Each row has two labels, one from each of two sets.
35 152 73 -50 -33 123 -131 8 -87 15 137 48 -12 188 -84 -141 -64 73 43
 -203 -10 -163 -75 -91 86 -70 7 70 -67 38 -41 -98 77 37 51 94 -117 24 46
 80 39 39 61 -142 -9 -16 -72 692 -72 -42 -55 -72 69 -408 -153 95 -215 51
 -20 41 -47 -78 -188 127 -18 78 119 -103 -72 140 -111 30 39 -45 -36 -9
 79 -62 -46 -224 -85 -69 -45 -59 -111 -9 -93 52 -88 -96 15 -26 -28 215
 84 -37 46 -166 -22 140 127 -44 174 228 78 -31 2 92 22 113 88 29 25 2
 -326 -59 -52 72 -40 91 62 -23 113 21 -14 -135 -84 107 23 32 324 -8 -37
 22 -45 -30 61 -106 : <37>, (81)
10 59 73 -82 79 98 -31 11 -27 -47 81 77 82 121 -70 25 52 -5 19 150 -23
 -190 -131 -68 25 -22 -56 51 -39 -22 63 -97 80 9 83 -38 -57 -44 -129
 -197 27 48 135 -11 -77 26 -12 97 -44 50 -60 -106 33 -104 -40 100 -106
 62 -37 -7 66 44 3 -8 18 91 70 2 262 52 -15 0 75 -54 -40 -9 -23 3 -13
 -124 138 368 -30 -67 -100 -10 -135 4 -65 -39 12 -29 -1 187 45 -18 64
 -24 33 -20 1 43 -31 0 20 -26 7 -38 -20 23 65 -143 8 113 -151 -23 19 58
 23 -7 13 33 22 19 142 -17 -60 92 -15 -25 132 -48 -58 14 2 -32 -21 -116 : <42>, (88)
69 130 247 -76 40 287 7 77 -247 49 232 51 42 202 -108 -158 -92 -86 69 64
 51 -338 -151 -134 166 -70 7 47 -203 71 117 -6 147 130 -2 174 -98 -1
 -243 -223 -33 -16 178 -208 -56 108 -193 171 -153 39 -204 -162 51 -204
 14 195 -261 -48 -86 140 94 9 -16 83 19 98 47 -148 -40 47 -61 -62 25 -8
 -23 95 190 -74 -25 -182 -104 49 -62 -188 -135 -96 -74 50 -233 -176 -7
 -149 -131 207 -70 44 -114 -119 73 55 3 103 173 -3 112 76 -68 -38 139
 201 46 2 -55 -5 -174 -101 -93 63 -105 93 28 111 69 -29 68 -2 -186 -42
 -78 30 283 -108 -53 -66 -71 -7 -58 -120 : <42>, (88)
19 80 146 -183 18 200 -84 -35 -249 -3 106 116 -23 176 -67 -167 -51 -39
 56 35 11 -346 -159 -32 88 -56 9 30 -78 76 22 -7 178 61 29 -26 54 40
 -194 -137 -3 20 146 -161 -26 81 -75 149 -92 -37 -112 -163 28 -217 -105
 146 -245 -26 8 -77 127 -6 -76 157 -2 69 64 -152 -54 29 -21 15 -20 -18
 -91 27 -16 -2 -57 -188 -102 -92 -91 -159 -96 -78 -96 -49 -79 -92 49 8
 -155 189 -74 -50 -40 -117 38 72 -14 40 44 -1 83 21 -6 128 68 129 39
 -160 -59 57 -311 -134 5 36 -35 163 -65 21 124 29 141 -67 -61 44 -78 65
 192 -73 -24 -8 -6 -9 -35 -158 : <42>, (88)
118 27 -80 76 -58 173 -35 -18 109 -43 198 -74 36 122 -68 10 -50 51 132
 -70 -13 -133 3 -155 114 -142 -102 56 -44 10 -21 -60 64 42 82 66 -115
 139 20 66 119 86 81 -156 -66 -72 -43 210 -15 -41 -20 -56 65 -307 -151
 -20 -205 93 -72 9 52 -124 -147 61 -18 109 189 -64 -17 146 -138 -49 4
 -56 6 -74 162 -30 -82 -124 -16 31 83 -50 -29 -58 21 32 -26 -98 -40 -27
 141 321 98 -79 -69 -114 -14 80 105 -26 117 17 124 26 40 7 12 151 109
 116 49 399 -179 144 -2 46 -19 107 66 -18 29 -5 26 -165 -148 51 63 30
 140 -1 -46 -4 -42 -29 -17 -87 : <37>, (81)
34 34 119 -56 -21 232 -155 20 -175 -28 102 92 41 159 36 -95 23 -56 27
 -151 -33 -385 -108 29 45 -145 -52 6 -97 -47 46 -88 197 -37 44 146 -18
 105 -218 -213 -26 78 2 -156 -50 -50 -82 137 -94 6 -62 -92 84 -156 -208
 19 -221 -23 22 11 147 2 -164 81 -43 20 169 -64 119 106 -35 111 -48 -36
 -96 -41 43 -20 -78 -133 -139 -120 -204 -134 -82 -55 -290 14 -136 -39 11
 -53 -175 234 12 -14 -106 -89 -82 11 141 -96 47 -82 -12 342 42 202 46 53
 38 -127 -100 100 -227 -239 58 69 -91 178 42 119 39 31 145 -121 -111 47
 -48 3 127 -166 -115 -51 -36 12 -52 -243 : <37>, (88)
-13 -18 159 28 5 32 -2 81 -121 25 15 61 36 -70 198 -53 32 -13 50 -9 6
 -182 69 59 49 -16 -7 103 -68 -2 -24 -88 65 29 -34 141 -74 -72 -125 -113
 -89 26 92 -56 4 -27 -17 108 -113 60 -182 -66 68 -68 -131 73 -86 -2 -27
 -20 93 -107 -154 -11 -41 64 114 -94 61 91 -13 44 -16 40 -66 163 -15 85
 -105 -4 -63 -36 -120 -67 -55 51 -254 64 -39 -66 38 30 -299 182 54 97
 -79 60 20 -218 88 -97 -102 -138 2 -42 18 -11 50 74 -86 -60 51 38 153
 -109 44 6 -149 115 112 164 22 61 130 -103 -66 -35 -203 -23 144 -190 -83
 -101 -23 45 77 -23 : <39>, (88)
59 51 -28 -96 -53 166 14 11 66 -26 279 166 59 202 -169 9 -30 136 129 37
 9 -150 -97 -98 148 -121 -95 88 -48 39 -57 -128 -32 29 34 0 -182 120 -87
 17 40 96 232 -157 -40 -81 -29 141 -133 -119 2 -53 70 -336 -91 169 -135
 103 -104 72 78 -59 -12 117 -26 62 17 16 -39 79 -132 72 73 -32 15 4 146
 31 -13 -78 -109 177 -55 21 -41 -142 70 30 -134 -12 -67 -63 111 222 110
 -35 -51 -132 -2 124 133 182 106 31 11 -93 17 86 14 117 143 67 35 -74
 -268 114 -30 58 0 83 -150 -126 87 -50 -11 -156 -77 13 97 89 124 58 0
 -117 -64 -53 67 -138 : <42>, (81)
39 60 90 -29 28 231 -153 44 -95 41 128 65 7 35 -8 -51 7 -92 23 -86 -4
 -388 -138 -16 73 -141 -28 -21 -147 -70 27 -26 154 22 -22 175 45 60 -179
 -129 9 175 50 -92 -62 13 15 234 -35 3 -22 -101 131 -244 -255 26 -176 10
 1 -33 120 -29 -187 -95 -33 48 85 -104 175 131 -127 86 -174 16 -52 -99
 45 -42 -93 -166 8 -16 -126 -132 -106 -33 -247 66 -85 -43 -4 -18 -181
 209 14 -70 -106 0 35 -43 115 -114 14 31 -34 75 32 55 34 0 -57 -80 64 63
 -196 -220 23 65 -80 118 124 79 20 28 83 -137 -101 105 -90 -33 105 -124
 -58 -22 -29 35 77 -213 : <36>, (88)
30 -33 221 -25 30 181 -80 1 -243 84 23 -142 -16 102 -2 -162 -81 -230 53
 -88 4 -255 45 18 50 -14 -27 131 -58 -5 173 106 257 182 -38 213 59 4 -54
 -116 -38 91 4 -165 -26 51 -60 81 24 8 -128 -24 124 8 12 20 -136 -77 -27
 66 55 20 -40 -48 -38 6 -66 -154 -71 -60 68 -17 -39 73 28 131 5 -188 -65
 -100 -27 -95 -49 -85 -87 -36 7 107 17 -110 -64 -136 -149 -65 -196 -141
 -9 -14 -102 56 -83 8 255 -46 103 54 -17 220 41 120 1 -136 -100 -30 -251
 -225 -76 34 -36 73 117 34 49 -96 114 72 -102 -8 -26 -27 54 -97 -37 22 8
 51 5 -89 : <34>, (88)
92 33 72 0 -130 217 41 38 -8 -6 200 32 110 -30 133 -139 234 107 129 -268
 -12 -86 52 -100 131 -87 97 25 -4 81 -77 -112 -29 -4 -67 -52 -248 165
 -93 78 -57 -34 133 -248 5 -124 -10 247 -186 -46 -53 11 7 -179 -146 50
 -207 40 -24 -59 124 -113 -227 32 -3 106 95 29 -185 141 -233 3 39 29 -26
 -7 183 -14 -77 -145 -189 16 -61 -85 -93 -72 10 110 -66 -35 3 -89 -60
 291 113 41 -79 -106 -58 -65 173 75 185 -61 96 -87 -39 88 6 204 75 145
 -50 -170 -130 70 -47 107 -56 108 63 6 40 -26 -49 -236 -183 -49 69 57 71
 -22 -59 -138 0 -49 65 32 : <36>, (81)
-48 66 74 -12 -57 200 98 -14 0 27 197 -77 43 180 -213 -154 75 -10 68 41
 -29 -116 32 -115 76 -104 -105 152 -63 -15 80 28 120 131 14 -40 -220 140
 -59 -523 -63 194 169 -203 -103 -104 56 182 -80 0 -82 -61 17 -171 117 47
 -171 91 -114 103 45 68 -16 -55 5 33 -45 95 -27 107 -208 -137 143 30 -7
 27 187 -165 58 -39 -112 229 27 -29 -110 -36 82 32 14 -43 -113 -126 159
 38 35 -110 4 -168 21 135 -29 70 247 -13 63 13 -32 -3 75 82 118 72 -58
 -76 -176 91 -101 -42 -33 60 -71 15 -37 -91 -59 -96 -195 -117 120 45 134
 22 -4 -73 -17 -57 -118 -2 : <34>, (81)
